Here is a tiny trained network, its code and every weight. The questions are about switching its units off for an input and a class, where a switched-off unit gives its printed mean instead of its output.

import numpy as np


def w(rows, s, z=0):
    codes = np.array(rows[::2]) - 128.0
    scale = np.full(codes.shape[1], s)
    scale[-1] = z or s
    return codes * scale


def f(y):
    return np.maximum(y, 0)


def log_softmax(a):
    a = a - a.max(-1, keepdims=True)
    return a - np.log(np.exp(a).sum(-1, keepdims=True))


def net(x, mask):
    res = np.array(x, float).reshape(1, 8) / 4 @ E
    y = f(res @ A[0][:, :-1].T + A[0][:, -1])
    res = res + np.where(mask, y, B[0][:, -1]) @ B[0][:, :-1]
    return log_softmax(res[-1] @ U[:, :-1].T + U[:, -1])


A, B = {}, {}
E = w([
[54,255,77,120,118,123,93],'x0',
[133,126,40,215,144,59,219],'x1',
[21,119,176,154,67,81,98],'x2',
[101,84,142,143,60,73,70],'x3',
[171,200,201,176,85,75,163],'x4',
[187,134,97,26,114,34,98],'x5',
[115,141,109,84,50,227,142],'x6',
[110,171,170,64,145,120,244],'x7',
],0.0065)
A[0] = w([
[67,109,151,134,45,92,80,141],'N0',
[102,92,177,48,161,174,100,123],'N1',
[173,137,150,137,152,62,189,241],'N2',
[110,210,79,78,122,113,168,211],'N3',
[56,164,151,211,164,94,146,146],'N4',
[165,89,91,129,130,116,15,153],'N5',
[65,112,152,140,35,93,81,132],'N6',
[128,57,81,161,135,204,166,123],'N7',
[75,146,150,112,54,147,100,246],'N8',
[128,65,75,160,139,212,183,110],'N9',
[55,102,150,173,55,79,90,163],'N10',
[195,104,192,119,119,111,164,127],'N11',
[206,104,184,123,119,106,162,110],'N12',
[192,117,171,150,130,62,145,183],'N13',
[185,112,82,121,157,79,53,175],'N14',
[119,84,182,57,159,173,83,149],'N15',
[69,152,148,206,167,63,134,127],'N16',
[93,188,165,74,111,224,114,200],'N17',
[120,159,81,64,153,59,167,136],'N18',
[197,112,191,150,128,92,183,124],'N19',
[120,228,110,159,89,160,149,110],'N20',
[199,111,110,98,158,83,103,251],'N21',
[112,170,139,98,119,254,132,221],'N22',
[116,111,153,81,145,191,113,142],'N23',
[147,152,95,61,152,51,185,165],'N24',
[206,93,81,138,152,137,68,169],'N25',
[107,103,107,221,198,138,176,205],'N26',
],0.0079,0.0026)
B[0] = w([
[34,46,131,171,40,111,48,217],'N0',
[82,101,182,37,161,151,130,209],'N1',
[149,136,150,128,123,46,203,228],'N2',
[106,205,85,117,87,124,158,219],'N3',
[80,173,156,225,185,103,122,216],'N4',
[172,97,87,108,162,124,13,219],'N5',
[42,49,135,186,31,113,47,219],'N6',
[126,43,68,158,141,206,172,209],'N7',
[97,137,156,136,69,167,80,222],'N8',
[131,56,64,162,131,209,193,211],'N9',
[50,75,130,210,85,101,79,232],'N10',
[185,68,198,112,78,96,168,197],'N11',
[207,60,195,109,77,79,172,196],'N12',
[165,108,165,127,122,46,134,212],'N13',
[172,134,75,102,158,70,57,218],'N14',
[92,85,179,38,176,143,102,216],'N15',
[60,173,171,208,196,70,122,217],'N16',
[132,210,201,88,107,242,95,250],'N17',
[65,180,58,64,108,66,182,206],'N18',
[182,90,187,144,107,71,189,205],'N19',
[170,223,112,193,83,153,126,192],'N20',
[174,121,106,78,125,83,108,229],'N21',
[159,177,166,108,113,254,129,255],'N22',
[108,123,171,69,163,188,127,198],'N23',
[94,162,75,60,97,53,200,223],'N24',
[206,92,89,113,181,118,79,213],'N25',
[133,108,113,210,202,137,187,227],'N26',
],0.0071,0.0064)
U = w([
[30,69,135,178,25,112,45,205],'0',
[170,237,137,159,67,202,126,3],'1',
[215,74,211,113,86,57,186,100],'2',
[93,126,221,37,165,206,113,51],'3',
[142,38,47,171,163,217,200,188],'4',
[82,159,157,220,254,71,154,24],'5',
[203,97,54,88,204,98,19,183],'6',
[77,186,34,52,106,57,195,238],'7',
],0.0069,0.00043)

Each question gives the input, the list of numbers given to net, and the class t.
The units are the neurons (one row each of A and B). Each row of codes is followed by its name. A weight is (code - 128) times the scale printed after its matrix; where a second scale follows, it is the last column's (A, B and U).
mask holds one flag per neuron, in row order. A switched-off neuron (its flag False) gives its mean, the last column of its row in B, instead of its output. The means were averaged over made-up inputs and are rounded, as every weight is.
A unit's drop is (log p(t) with every unit on - log p(t) with that unit switched off) / (log p(t) with every unit on - log p(t) with every unit switched off).
The circuit of an input: a set's keep is (log p(t) with only the set's units on - log p(t) with every unit switched off) / (log p(t) with every unit on - log p(t) with every unit switched off). Starting from the 12 units with the biggest drops (on a tie, the unit counted first), units are removed one at a time, each time the one whose removal leaves the highest keep (on an exact tie, the one counted first), for as long as the keep stays at least 0.8.
units of the circuit, in order: the units of the circuit, biggest drop first
unit that matters most: the unit with the biggest drop
top k neurons: the k neurons with the biggest drops, biggest first
drop when u is switched off: that unit's drop, to one decimal
input [-5,5,4,4,0,-6,7,7], class 4: unit that matters most -> N9
input [2,2,1,4,-6,-8,3,3], class 4: units of the circuit, in order -> [N9, N7]
input [7,-5,7,-5,6,-4,-4,8], class 1: top 2 neurons -> [N17, N20]
input [8,-8,3,-5,-5,1,-2,-8], class 3: units of the circuit, in order -> [N17, N15]
input [-6,7,2,-6,-1,3,-5,-8], class 6: top 2 neurons -> [N14, N25]
input [-3,-8,5,-3,-5,8,-6,-1], class 6: units of the circuit, in order -> [N5, N14]
input [3,2,-4,2,-7,1,8,-8], class 6: top 2 neurons -> [N5, N25]
input [-1,-2,8,-8,5,2,-6,0], class 5: units of the circuit, in order -> [N16, N4]
input [5,-5,4,-7,3,7,5,-1], class 1: top 2 neurons -> [N20, N3]
input [6,1,1,5,-2,4,-7,2], class 7: top 2 neurons -> [N18, N24]
input [5,8,7,5,1,-8,-5,1], class 5: top 3 neurons -> [N16, N4, N26]
input [-3,2,-1,3,2,6,-5,-7], class 6: top 2 neurons -> [N5, N14]
input [-7,-4,-1,7,-4,6,5,-4], class 6: top 2 neurons -> [N5, N25]
input [-6,5,7,1,2,-2,-8,0], class 5: units of the circuit, in order -> [N16]
input [2,4,-6,5,-6,-2,1,-5], class 6: drop when N26 is switched off -> -0.1
input [1,-6,-3,2,-8,0,7,-6], class 3: drop when N15 is switched off -> 0.0
input [-8,-1,0,4,-7,-5,8,-5], class 4: drop when N9 is switched off -> 0.3
input [2,4,-8,-2,-6,1,1,8], class 7: drop when N18 is switched off -> 0.2
